K316: [ 74, 100,  79, 137,  86,  94, 116,  94,  63]
K467: [128,  46, 106,  72, 139, 108,  77,  91,  68]
K120: [ 90, 134, 115,  83,  81,  65, 130, 123, 142]
K484: [100,  73, 111, 129, 100,  73, 136,  53,  77]
K182: [ 59,  93,  34, 136,  32,  59, 114,  57,  61]
K713: [ 90,  97,  97,  96, 109,  96, 112,  97,  96]
K948: [148, 131, 100,  71, 111, 129, 100,  73, 122]
K292: [ 80, 121,  98, 120, 116, 109, 131,  93, 111]
K477: [117, 117, 132,  71, 104,  98, 175, 145, 111]
K767: [100,  90, 105, 112, 100, 103, 103,  89, 103]
K777: [120, 141,  84, 100, 113, 170,  17, 107, 152]
K983: [136, 130, 108,  79, 138, 144,  77,  66, 120]
where: [113] => K777, 4
tags:
[135] -> K845
[93] -> K243
[112] -> K469
[136] -> K597
key K182 3:  => K597
where: [107] => K777, 7
rev: [ 73, 100, 129, 111,  71, 100] => K948

K848: [ 84,  75, 100,  99, 100, 101,  98, 100, 101, 101,  98, 101, 100,  99, 101,
  99,  99, 100, 100, 100, 101, 100, 101, 103, 101, 100,  98, 100, 101, 101,
  99,  99, 102, 102,  99, 101]
K388: [141,  62,  90,  49,  63,  99,  80, 162,  64, 159,  92, 164, 114, 108, 169,
 126, 143, 112, 116,  56, 156, 151, 122,  92,  75, 110,  38, 103, 169, 101,
  99, 162, 123,  27, 136, 105]
K408: [ 96,  86,  51, 107,  85,  75, 135,  71, 140, 104,  92, 128, 125,  86,  38,
  38,  58, 108,  34, 129,  90, 110,  96,  65, 129, 127, 129, 110, 114, 107,
 144, 104, 150, 111,  96, 100]
start: [85, 75] => K408, 4
which: [ 84,  75, 100,  99, 100, 101,  98, 100, 101, 101,  98, 101, 100,  99, 101,
  99,  99, 100, 100, 100, 101, 100, 101, 103, 101, 100,  98, 100, 101, 101,
  99,  99, 102, 102,  99, 101] => K848
rev: [101,  99, 100, 101,  98, 101] => K848
rev: [ 90,  62, 141] => K388

K267: [ 89,  79,  68,  72, 160,  85, 118, 125,  93,  84, 120,  87,  62, 136, 156,
  85,  85, 118,  95,  84,  86, 169, 155,  96,  67, 158,  72,  66, 151]
K867: [137, 132, 159, 139,  52, 141,  91,  81, 117, 130,  82, 120, 154,  61,  55,
 132, 141,  91, 115, 141, 133,  41,  60, 126, 149,  53, 146, 150,  53]
K50: [ 72,  82, 141,  35, 157, 139, 140, 130,  72,  84, 141,  66,  34,  50, 154,
 150, 136,  97,  72, 141, 136, 123, 122, 127,  59, 120, 154,  45, 119]
K284: [134,  51, 157,  35, 157, 139, 140, 130,  72,  84, 141,  66,  34,  50, 154,
 150, 136,  97,  65, 146, 135, 157, 149, 122,  32, 155, 155,  18, 146]
tags:
[124] -> K710
[158] -> K212
[151] -> K576
[150] -> K859
[123] -> K366
[122] -> K558
[157] -> K286
key K50 21:  => K366
which: [134,  51, 157,  35, 157, 139, 140, 130,  72,  84, 141,  66,  34,  50, 154,
 150, 136,  97,  65, 146, 135, 157, 149, 122,  32, 155, 155,  18, 146] => K284
start: [115, 141, 133,  41] => K867, 18
which: [ 89,  79,  68,  72, 160,  85, 118, 125,  93,  84, 120,  87,  62, 136, 156,
  85,  85, 118,  95,  84,  86, 169, 155,  96,  67, 158,  72,  66, 151] => K267
start: [115, 141] => K867, 18

K455: [ 78,  85, 116,  85,  81]
K140: [ 92,  59,  64, 130, 136]
K610: [104,  64,  79,  93,  80]
K31: [157, 131,  68,  86,  80]
K528: [104,  64,  79,  84,  91]
K170: [ 64,  48,  59, 105, 141]
where: [91] => K528, 4
start: [ 85, 116,  85,  81] => K455, 1
start: [93, 80] => K610, 3
where: [131] => K31, 1
rev: [59, 48, 64] => K170

K229: [ 98,  97, 100, 171,  92,  74, 101,  74,  67,  65,  97, 105,  62,  66,  90,
  67,  77, 183, 106,  73,  64,  65,  97, 108, 102, 104,  55,  89, 144,  99,
 105,  97]
K644: [ 98,  97, 100, 171,  92,  74, 101,  74,  67,  65,  97, 105,  62,  66,  90,
  67,  77, 183, 106,  73, 120,  65,  77,  90, 124,  90,  79,  86, 110,  75,
 104,  77]
K826: [105,  62,  66,  90,  67,  77, 183, 105,  73,  65,  97, 105,  62,  66,  90,
  67,  77, 183, 106,  73, 120,  65,  77,  90, 124,  90,  79,  86, 110, 105,
 110, 107]
K617: [103, 103,  92,  32, 108, 108,  98, 108,  84,  90, 104,  98,  89,  98, 141,
  87, 113,  35, 162,  78, 144,  89,  80, 106, 134, 102, 115,  94,  88, 100,
  99, 100]
start: [134, 102, 115,  94,  88] => K617, 24
which: [ 98,  97, 100, 171,  92,  74, 101,  74,  67,  65,  97, 105,  62,  66,  90,
  67,  77, 183, 106,  73,  64,  65,  97, 108, 102, 104,  55,  89, 144,  99,
 105,  97] => K229
tags:
[74] -> K930
[77] -> K578
[100] -> K873
[76] -> K775
[73] -> K95
[99] -> K590
[67] -> K461
key K229 5:  => K930
which: [ 98,  97, 100, 171,  92,  74, 101,  74,  67,  65,  97, 105,  62,  66,  90,
  67,  77, 183, 106,  73, 120,  65,  77,  90, 124,  90,  79,  86, 110,  75,
 104,  77] => K644

K177: [147, 157, 114,  27]
K453: [143, 136, 131,  47]
K684: [114,  41, 135,  58]
K592: [150, 149, 166,  84]
K652: [131, 126, 166,  84]
K802: [133,  36, 154,  76]
K394: [ 36, 133, 114,  27]
K447: [134,  64, 119,  38]
K816: [127, 146, 156,  78]
K788: [137, 145, 133,  51]
start: [133,  36] => K802, 0
where: [149] => K592, 1
start: [126, 166,  84] => K652, 1
rev: [119,  64, 134] => K447
start: [133,  51] => K788, 2
where: [127] => K816, 0

